Below are the code and all the weights of a small trained network. Each question names an input and a class and asks about switching units off, where a switched-off unit gives its printed mean instead of its output.

import numpy as np


def w(rows, s, z=0):
    codes = np.array(rows[::2]) - 128.0
    scale = np.full(codes.shape[1], s)
    scale[-1] = z or s
    return codes * scale


def f(y):
    return np.maximum(y, 0)


def log_softmax(a):
    a = a - a.max(-1, keepdims=True)
    return a - np.log(np.exp(a).sum(-1, keepdims=True))


def net(x, mask):
    res = np.array(x, float).reshape(1, 4) / 4 @ E
    y = f(res @ A[0][:, :-1].T + A[0][:, -1])
    res = res + np.where(mask, y, B[0][:, -1]) @ B[0][:, :-1]
    return log_softmax(res[-1] @ U[:, :-1].T + U[:, -1])


A, B = {}, {}
E = w([
[247,173,148,106,191,115,78,29,142,170,116,160],'x0',
[114,98,129,102,208,83,69,159,25,226,194,179],'x1',
[122,91,125,144,95,140,132,110,65,134,115,139],'x2',
[44,155,91,141,186,102,115,117,206,153,54,170],'x3',
],0.013)
A[0] = w([
[87,107,116,112,116,96,172,189,121,111,120,116,229],'N0',
[174,106,149,129,79,114,149,100,170,113,115,126,2],'N1',
[103,155,115,132,107,149,159,110,133,98,48,110,150],'N2',
[179,139,153,84,138,117,79,115,100,149,170,156,110],'N3',
[157,145,101,157,121,155,128,113,134,129,126,90,30],'N4',
[180,150,130,154,79,211,170,62,174,60,124,103,204],'N5',
[72,112,71,173,126,135,142,149,188,125,109,93,126],'N6',
[91,116,108,145,175,108,142,106,151,150,89,205,121],'N7',
[87,84,129,121,110,130,186,246,124,126,192,112,117],'N8',
],0.012,0.0075)
B[0] = w([
[68,126,159,90,141,147,140,127,109,141,92,60,215],'N0',
[159,127,76,180,117,67,5,170,72,109,98,155,158],'N1',
[106,138,124,60,96,162,141,134,127,63,120,115,198],'N2',
[114,173,122,124,73,176,94,173,155,95,126,99,199],'N3',
[125,181,94,186,120,133,134,123,129,89,98,93,141],'N4',
[93,84,158,159,132,85,126,53,147,185,151,152,252],'N5',
[145,86,92,104,59,167,137,155,115,141,89,89,204],'N6',
[138,78,109,133,191,77,120,118,117,160,144,135,206],'N7',
[187,124,110,183,144,45,121,94,136,184,152,134,236],'N8',
],0.012,0.021)
U = w([
[116,108,152,122,148,105,144,94,124,166,144,146,76],'0',
[154,150,112,198,129,88,96,138,108,149,143,172,254],'1',
[109,159,130,54,82,248,138,177,114,99,128,113,46],'2',
],0.015,0.0021)

Each question gives the input, the list of numbers given to net, and the class t.
The units are the neurons (one row each of A and B). Each row of codes is followed by its name. A weight is (code - 128) times the scale printed after its matrix; where a second scale follows, it is the last column's (A, B and U).
mask holds one flag per neuron, in row order. A switched-off neuron (its flag False) gives its mean, the last column of its row in B, instead of its output. The means were averaged over made-up inputs and are rounded, as every weight is.
A unit's drop is (log p(t) with every unit on - log p(t) with that unit switched off) / (log p(t) with every unit on - log p(t) with every unit switched off).
The circuit of an input: a set's keep is (log p(t) with only the set's units on - log p(t) with every unit switched off) / (log p(t) with every unit on - log p(t) with every unit switched off). Starting from all 9 units, units are removed one at a time, each time the one whose removal leaves the highest keep (on an exact tie, the one counted first), for as long as the keep stays at least 0.8.
units of the circuit, in order: the units of the circuit, biggest drop first
most important unit: the unit with the biggest drop
top k neurons: the k neurons with the biggest drops, biggest first
drop when u is switched off: that unit's drop, to one decimal
input [0,4,-8,-8], class 1: top 3 neurons	[N2, N0, N6]
input [6,2,-4,6], class 1: most important unit	N0
input [-8,4,-3,-4], class 1: top 2 neurons	[N8, N5]
input [-7,-8,6,-1], class 0: top 3 neurons	[N5, N8, N3]
input [-4,-6,-2,1], class 2: top 3 neurons	[N2, N6, N7]
input [-8,-5,-7,-7], class 0: top 2 neurons	[N0, N5]
input [1,-3,-4,-6], class 1: top 4 neurons	[N0, N1, N2, N4]
input [0,-2,2,3], class 2: top 3 neurons	[N8, N5, N2]
input [-2,-7,-5,6], class 2: top 2 neurons	[N2, N6]
input [3,7,-5,0], class 2: top 2 neurons	[N8, N3]
input [-5,4,-2,-3], class 1: top 3 neurons	[N8, N5, N2]
input [-1,5,8,-4], class 1: top 2 neurons	[N2, N6]
input [4,7,8,0], class 2: top 3 neurons	[N8, N3, N5]
input [2,8,-8,2], class 1: units of the circuit, in order	[N0]
input [4,-4,1,-2], class 1: top 2 neurons	[N1, N0]
input [-3,-3,-2,6], class 2: drop when N5 is switched off	0.0
input [-7,-4,-6,7], class 2: drop when N6 is switched off	0.3
input [-7,-7,-8,-3], class 0: drop when N5 is switched off	3.0
